Below are the code and all the weights of a small trained network. Each question names an input and a class and asks about switching units off, where a switched-off unit gives its printed mean instead of its output.

import numpy as np


def w(rows, s, z=0):
    codes = np.array(rows[::2]) - 128.0
    scale = np.full(codes.shape[1], s)
    scale[-1] = z or s
    return codes * scale


def f(y):
    return np.maximum(y, 0)


def log_softmax(a):
    a = a - a.max(-1, keepdims=True)
    return a - np.log(np.exp(a).sum(-1, keepdims=True))


def net(x, mask):
    res = np.array(x, float).reshape(1, 7) / 4 @ E
    y = f(res @ A[0][:, :-1].T + A[0][:, -1])
    res = res + np.where(mask, y, B[0][:, -1]) @ B[0][:, :-1]
    return log_softmax(res[-1] @ U[:, :-1].T + U[:, -1])


A, B = {}, {}
E = w([
[128,128,128,128,128,128,128,128,128],'x0',
[128,129,127,128,128,128,128,128,128],'x1',
[149,128,125,119,129,128,236,111,130],'x2',
[122,116,115,122,127,243,129,135,132],'x3',
[123,137,121,138,251,128,127,122,176],'x4',
[128,128,128,128,128,128,128,127,128],'x5',
[128,128,128,128,128,128,128,128,128],'x6',
],0.015)
A[0] = w([
[126,125,125,125,128,162,128,130,129,130],'N1',
[126,128,126,129,135,133,127,128,131,125],'N2',
[126,124,124,125,128,176,128,130,129,131],'N3',
[124,119,119,123,128,218,129,133,129,133],'N4',
[123,137,122,138,235,128,128,125,165,138],'N5',
[125,123,123,125,128,181,128,131,129,132],'N6',
[128,130,127,130,138,128,128,127,132,133],'N7',
[124,135,123,135,225,128,128,126,160,137],'N8',
[131,134,134,132,128,50,128,125,127,229],'N9',
[128,126,128,127,120,129,128,129,126,140],'N10',
[131,123,132,122,50,128,128,130,104,247],'N11',
[145,128,128,119,128,128,241,111,130,146],'N12',
[131,123,131,123,58,128,128,129,109,234],'N13',
[141,128,128,120,128,128,216,115,129,143],'N14',
[116,128,128,133,128,128,51,139,127,224],'N15',
[131,132,132,131,128,76,128,126,127,196],'N16',
[138,128,128,122,128,128,201,117,129,140],'N17',
[131,122,132,122,48,128,128,130,104,250],'N18',
[126,129,127,129,133,129,125,129,129,130],'N19',
[131,133,134,131,128,53,128,125,127,224],'N20',
[114,128,128,135,127,128,26,140,126,254],'N21',
[127,128,126,128,134,134,127,128,130,123],'N22',
[129,127,129,128,121,126,126,129,125,155],'N23',
[123,128,128,131,128,128,103,133,127,161],'N24',
[121,111,108,118,128,252,129,136,130,135],'N25',
[126,128,126,129,136,133,127,128,131,125],'N26',
[132,134,135,132,128,43,128,124,127,238],'N27',
[126,128,127,130,133,129,121,129,130,131],'N28',
],0.017,0.0059)
B[0] = w([
[122,119,121,131,124,142,127,132,150,161],'N1',
[124,127,128,132,132,131,127,123,132,137],'N2',
[122,111,121,130,123,150,128,133,161,175],'N3',
[120,97,119,132,121,179,128,135,188,216],'N4',
[124,146,120,187,178,134,128,23,136,255],'N5',
[122,108,121,130,122,154,128,133,161,180],'N6',
[128,132,127,132,134,126,128,118,127,141],'N7',
[125,142,121,181,168,133,128,50,135,242],'N8',
[134,141,136,123,133,79,128,119,81,225],'N9',
[128,124,127,125,121,129,128,135,129,138],'N10',
[132,100,136,94,78,121,128,163,120,228],'N11',
[183,123,93,122,130,128,211,128,127,220],'N12',
[132,101,137,83,79,120,128,163,119,217],'N13',
[166,124,105,123,130,128,184,128,127,199],'N14',
[37,132,187,133,125,127,59,130,127,210],'N15',
[133,140,134,124,132,84,128,120,96,193],'N16',
[159,124,108,124,130,128,178,128,128,187],'N17',
[132,101,136,95,76,121,128,167,120,230],'N18',
[125,129,129,131,131,129,126,125,129,135],'N19',
[134,142,136,123,133,75,128,118,81,221],'N20',
[33,133,190,134,125,127,28,130,127,236],'N21',
[124,126,128,131,131,132,128,124,133,136],'N22',
[127,127,134,123,123,123,126,131,123,141],'N23',
[112,129,144,129,127,127,112,129,127,155],'N24',
[118,79,115,134,120,247,128,138,247,251],'N25',
[125,127,128,132,132,131,127,123,132,138],'N26',
[135,147,137,122,133,47,128,116,70,233],'N27',
[123,129,130,131,130,129,125,126,129,137],'N28',
],0.015,0.018)
U = w([
[75,145,216,54,67,46,54,214,48,241],'0',
[63,82,182,77,58,203,56,253,177,145],'1',
[248,121,90,45,72,49,202,203,44,214],'2',
[220,79,27,62,61,202,191,250,175,104],'3',
[68,219,192,185,205,67,58,70,71,155],'4',
[55,130,155,191,186,219,53,84,193,11],'5',
[233,214,29,176,203,65,192,70,68,98],'6',
[201,114,11,182,189,215,193,85,189,49],'7',
],0.0037,0.0011)

Each question gives the input, the list of numbers given to net, and the class t.
The units are the neurons (one row each of A and B). Each row of codes is followed by its name. A weight is (code - 128) times the scale printed after its matrix; where a second scale follows, it is the last column's (A, B and U).
mask holds one flag per neuron, in row order. A switched-off neuron (its flag False) gives its mean, the last column of its row in B, instead of its output. The means were averaged over made-up inputs and are rounded, as every weight is.
A unit's drop is (log p(t) with every unit on - log p(t) with that unit switched off) / (log p(t) with every unit on - log p(t) with every unit switched off).
The circuit of an input: a set's keep is (log p(t) with only the set's units on - log p(t) with every unit switched off) / (log p(t) with every unit on - log p(t) with every unit switched off). Starting from the 12 units with the biggest drops (on a tie, the unit counted first), units are removed one at a time, each time the one whose removal leaves the highest keep (on an exact tie, the one counted first), for as long as the keep stays at least 0.8.
circuit, biggest first: the units of the circuit, biggest drop first
k most important neurons: the k neurons with the biggest drops, biggest first
drop when u is switched off: that unit's drop, to one decimal
input [-6,3,-2,-1,-6,6,-3], class 0: most important neuron : [N25]
input [-3,3,0,0,2,7,0], class 4: 3 most important neurons : [N25; N12; N4]
input [1,-1,2,0,0,-3,8], class 2: 3 most important neurons : [N25; N5; N8]
input [8,-5,0,-1,2,-4,-6], class 4: 2 most important neurons : [N25; N12]
input [7,-7,0,-7,-2,-2,-1], class 0: 2 most important neurons : [N12; N14]
input [7,7,1,5,-8,4,6], class 3: 2 most important neurons : [N21; N15]
input [-2,2,3,-2,0,-5,6], class 2: 2 most important neurons : [N5; N8]
input [2,-2,-8,0,-2,8,8], class 0: 2 most important neurons : [N25; N4]
input [-4,-1,-5,-5,0,3,3], class 0: 2 most important neurons : [N5; N8]
input [-8,-2,-2,0,0,2,0], class 0: 4 most important neurons : [N25; N5; N8; N4]
input [-7,-4,1,-2,8,-3,-8], class 6: 2 most important neurons : [N21; N15]
input [-5,-1,-1,0,3,6,2], class 4: 2 most important neurons : [N25; N4]
input [6,-1,0,0,8,3,-5], class 4: 3 most important neurons : [N25; N12; N4]
input [-1,-7,-8,7,0,8,7], class 1: circuit, biggest first : [N5]
input [6,4,-6,0,-7,5,-3], class 0: 2 most important neurons : [N25; N4]
input [6,-6,-5,-1,3,4,7], class 4: drop when N25 is switched off : 0.3
input [5,8,3,-7,-1,0,-1], class 2: drop when N5 is switched off : 0.1
input [5,7,4,-1,6,-7,-3], class 6: drop when N25 is switched off : 0.1
input [6,3,5,8,1,-5,-3], class 7: drop when N13 is switched off : 0.2
input [-4,-1,1,3,8,4,5], class 7: circuit, biggest first : [N21]
input [-4,-4,-4,0,-1,5,0], class 0: circuit, biggest first : [N25; N5]
